Below is a small trained network, with its code and all its weights. Each question gives an input and a class and asks what happens when units are switched off, that is, made to give their printed mean instead of their output.

import numpy as np


def w(rows, s, z=0):
    codes = np.array(rows[::2]) - 128.0
    scale = np.full(codes.shape[1], s)
    scale[-1] = z or s
    return codes * scale


def norm(h):
    return h / np.sqrt((h * h).mean(-1, keepdims=True) + 1e-5)


def f(y):
    return np.maximum(y, 0)


def log_softmax(a):
    a = a - a.max(-1, keepdims=True)
    return a - np.log(np.exp(a).sum(-1, keepdims=True))


def net(x, mask):
    res = np.array(x, float).reshape(1, 2) / 4 @ E
    u = 0
    for l in range(2):
        y = f(norm(res) @ A[l][:, :-1].T + A[l][:, -1])
        res = res + np.where(mask[u : u + 4], y, B[l][:, -1]) @ B[l][:, :-1]
        u += 4
    return log_softmax(norm(res)[-1] @ U[:, :-1].T + U[:, -1])


A, B = {}, {}
E = w([
[121,127,152,133,122,255],'x0',
[141,210,210,44,163,145],'x1',
],0.0031)
A[0] = w([
[184,191,208,83,222,159,65],'0.n0',
[138,88,131,101,161,71,32],'0.n1',
[129,125,159,200,119,185,61],'0.n2',
[190,140,144,127,104,253,2],'0.n3',
],0.0047,0.00064)
B[0] = w([
[4,93,120,87,137,87,253],'0.n0',
[220,169,55,217,128,63,169],'0.n1',
[154,201,105,129,204,51,181],'0.n2',
[201,225,76,181,187,13,221],'0.n3',
],0.0044)
A[1] = w([
[95,101,70,161,132,54,213],'1.n0',
[90,105,71,141,2,152,166],'1.n1',
[165,129,193,128,114,185,6],'1.n2',
[81,37,84,219,83,231,124],'1.n3',
],0.0052,0.0023)
B[1] = w([
[152,160,185,101,157,224,254],'1.n0',
[57,141,199,95,151,89,153],'1.n1',
[119,134,59,225,175,177,128],'1.n2',
[68,124,77,57,2,168,162],'1.n3',
],0.0049,0.0063)
U = w([
[253,205,97,197,180,59,150],'0',
[59,92,163,73,72,194,250],'1',
[135,112,215,168,204,231,6],'2',
],0.0045,0.0023)

Each question gives the input, the list of numbers given to net, and the class t.
The units are the neurons (one row each of A and B). Each row of codes is followed by its name. A weight is (code - 128) times the scale printed after its matrix; where a second scale follows, it is the last column's (A, B and U).
mask holds one flag per neuron, layer by layer. A switched-off neuron (its flag False) gives its mean, the last column of its row in B, instead of its output. The means were averaged over made-up inputs and are rounded, as every weight is.
A unit's drop is (log p(t) with every unit on - log p(t) with that unit switched off) / (log p(t) with every unit on - log p(t) with every unit switched off).
The circuit of an input: a set's keep is (log p(t) with only the set's units on - log p(t) with every unit switched off) / (log p(t) with every unit on - log p(t) with every unit switched off). Starting from all 8 units, units are removed one at a time, each time the one whose removal leaves the highest keep (on an exact tie, the one counted first), for as long as the keep stays at least 0.8.
circuit, biggest first: the units of the circuit, biggest drop first
k most important neurons: the k neurons with the biggest drops, biggest first
k most important neurons of layer l: the k neurons of layer l with the biggest drops, biggest first
drop of u: that unit's drop, to one decimal
input [-3,-5], class 1: circuit, biggest first : [0.n3, 0.n2]
input [-5,-7], class 1: 3 most important neurons : [0.n3, 0.n2, 1.n3]
input [-2,-8], class 1: 2 most important neurons : [1.n3, 0.n3]
input [0,-7], class 1: circuit, biggest first : [1.n3, 0.n3]
input [-2,-2], class 2: circuit, biggest first : [0.n3, 1.n0]
input [6,1], class 0: circuit, biggest first : [0.n3]
input [8,1], class 0: 2 most important neurons : [0.n3, 1.n0]
input [5,4], class 0: 3 most important neurons : [0.n3, 1.n0, 1.n3]
input [-4,-6], class 1: 3 most important neurons of layer 1 : [1.n3, 1.n1, 1.n0]
input [8,5], class 0: 2 most important neurons of layer 0 : [0.n3, 0.n2]
input [-3,-4], class 1: 4 most important neurons : [0.n3, 0.n2, 1.n3, 1.n1]
input [-6,-8], class 1: 3 most important neurons : [0.n3, 0.n2, 1.n3]
input [8,-4], class 0: 2 most important neurons : [0.n3, 0.n2]
input [1,-4], class 1: 2 most important neurons : [0.n3, 1.n3]
input [5,3], class 0: drop of 0.n0 : -0.2
input [-4,-8], class 1: drop of 1.n3 : 0.3
input [6,-3], class 0: drop of 0.n3 : 0.2
